Here is a tiny trained network, its code and every weight. The questions are about switching its units off for an input and a class, where a switched-off unit gives its printed mean instead of its output.

import numpy as np


def w(rows, s, z=0):
    codes = np.array(rows[::2]) - 128.0
    scale = np.full(codes.shape[1], s)
    scale[-1] = z or s
    return codes * scale


def f(y):
    return y / 2 * (1 + np.tanh(0.7978845608 * (y + 0.044715 * y**3)))


def log_softmax(a):
    a = a - a.max(-1, keepdims=True)
    return a - np.log(np.exp(a).sum(-1, keepdims=True))


def net(x, mask):
    res = np.array(x, float).reshape(1, 4) / 4 @ E
    y = f(res @ A[0][:, :-1].T + A[0][:, -1])
    res = res + np.where(mask, y, B[0][:, -1]) @ B[0][:, :-1]
    return log_softmax(res[-1] @ U[:, :-1].T + U[:, -1])


A, B = {}, {}
E = w([
[160,176,83,90,156,89],'x0',
[176,48,97,149,207,114],'x1',
[229,171,174,138,99,202],'x2',
[192,116,152,92,6,63],'x3',
],0.013)
A[0] = w([
[144,73,77,108,163,90,207],'neuron 1',
[92,88,169,212,144,197,173],'neuron 2',
[89,163,132,123,157,173,79],'neuron 3',
[180,183,189,125,132,253,135],'neuron 4',
[124,129,134,126,108,148,95],'neuron 5',
[104,130,108,170,134,123,144],'neuron 6',
[161,133,92,159,196,62,196],'neuron 7',
[124,219,168,63,59,93,148],'neuron 8',
[156,67,155,114,86,57,178],'neuron 9',
[84,95,176,201,151,211,150],'neuron 10',
[146,63,60,116,175,118,253],'neuron 11',
[127,55,198,126,161,89,160],'neuron 12',
[156,84,165,110,39,140,83],'neuron 13',
[143,154,180,142,86,134,197],'neuron 14',
[126,178,111,90,158,74,158],'neuron 15',
[142,120,107,59,169,65,107],'neuron 16',
],0.013,0.0058)
B[0] = w([
[106,123,95,127,161,185,209],'neuron 1',
[117,107,89,102,175,174,217],'neuron 2',
[125,129,152,95,136,128,170],'neuron 3',
[165,205,110,253,113,166,237],'neuron 4',
[147,136,127,143,131,131,133],'neuron 5',
[104,140,192,110,167,167,154],'neuron 6',
[124,149,147,116,167,145,206],'neuron 7',
[140,126,104,163,53,26,247],'neuron 8',
[115,60,93,102,132,97,220],'neuron 9',
[120,115,108,81,200,167,220],'neuron 10',
[140,136,105,116,189,177,232],'neuron 11',
[98,96,125,123,166,121,182],'neuron 12',
[207,59,116,129,93,150,207],'neuron 13',
[164,109,81,170,100,163,196],'neuron 14',
[116,189,142,128,111,135,178],'neuron 15',
[87,158,126,134,174,156,180],'neuron 16',
],0.013,0.015)
U = w([
[188,88,84,197,67,78,108],'0',
[114,224,90,182,184,213,255],'1',
[47,191,85,110,122,35,152],'2',
[78,182,244,107,156,115,16],'3',
[102,2,88,51,197,166,150],'4',
],0.0085,0.0034)

Each question gives the input, the list of numbers given to net, and the class t.
The units are the neurons (one row each of A and B). Each row of codes is followed by its name. A weight is (code - 128) times the scale printed after its matrix; where a second scale follows, it is the last column's (A, B and U).
mask holds one flag per neuron, in row order. A switched-off neuron (its flag False) gives its mean, the last column of its row in B, instead of its output. The means were averaged over made-up inputs and are rounded, as every weight is.
A unit's drop is (log p(t) with every unit on - log p(t) with that unit switched off) / (log p(t) with every unit on - log p(t) with every unit switched off).
The circuit of an input: a set's keep is (log p(t) with only the set's units on - log p(t) with every unit switched off) / (log p(t) with every unit on - log p(t) with every unit switched off). Starting from the 12 units with the biggest drops (on a tie, the unit counted first), units are removed one at a time, each time the one whose removal leaves the highest keep (on an exact tie, the one counted first), for as long as the keep stays at least 0.8.
circuit, biggest first: the units of the circuit, biggest drop first
k most important neurons: the k neurons with the biggest drops, biggest first
drop of u: that unit's drop, to one decimal
input [-1,-6,-7,-7], class 4: circuit, biggest first -> neuron 4
input [2,-1,-7,7], class 2: circuit, biggest first -> neuron 8; neuron 16
input [-7,-3,5,1], class 0: 2 most important neurons -> neuron 13; neuron 11
input [-6,-8,6,-1], class 0: 3 most important neurons -> neuron 8; neuron 13; neuron 11
input [6,4,1,7], class 4: 3 most important neurons -> neuron 4; neuron 9; neuron 16
input [-4,-2,-1,-8], class 4: 2 most important neurons -> neuron 10; neuron 2
input [5,4,-7,0], class 1: 2 most important neurons -> neuron 15; neuron 16
input [8,7,-8,1], class 1: 2 most important neurons -> neuron 15; neuron 16
input [2,-2,8,-1], class 0: 2 most important neurons -> neuron 11; neuron 8
input [-2,-3,-2,-6], class 4: drop of neuron 4 -> 0.5
input [4,-6,-7,-3], class 2: drop of neuron 4 -> 0.2
input [4,7,-4,-7], class 1: drop of neuron 11 -> 0.3
input [-6,-3,-4,1], class 4: drop of neuron 4 -> 0.2
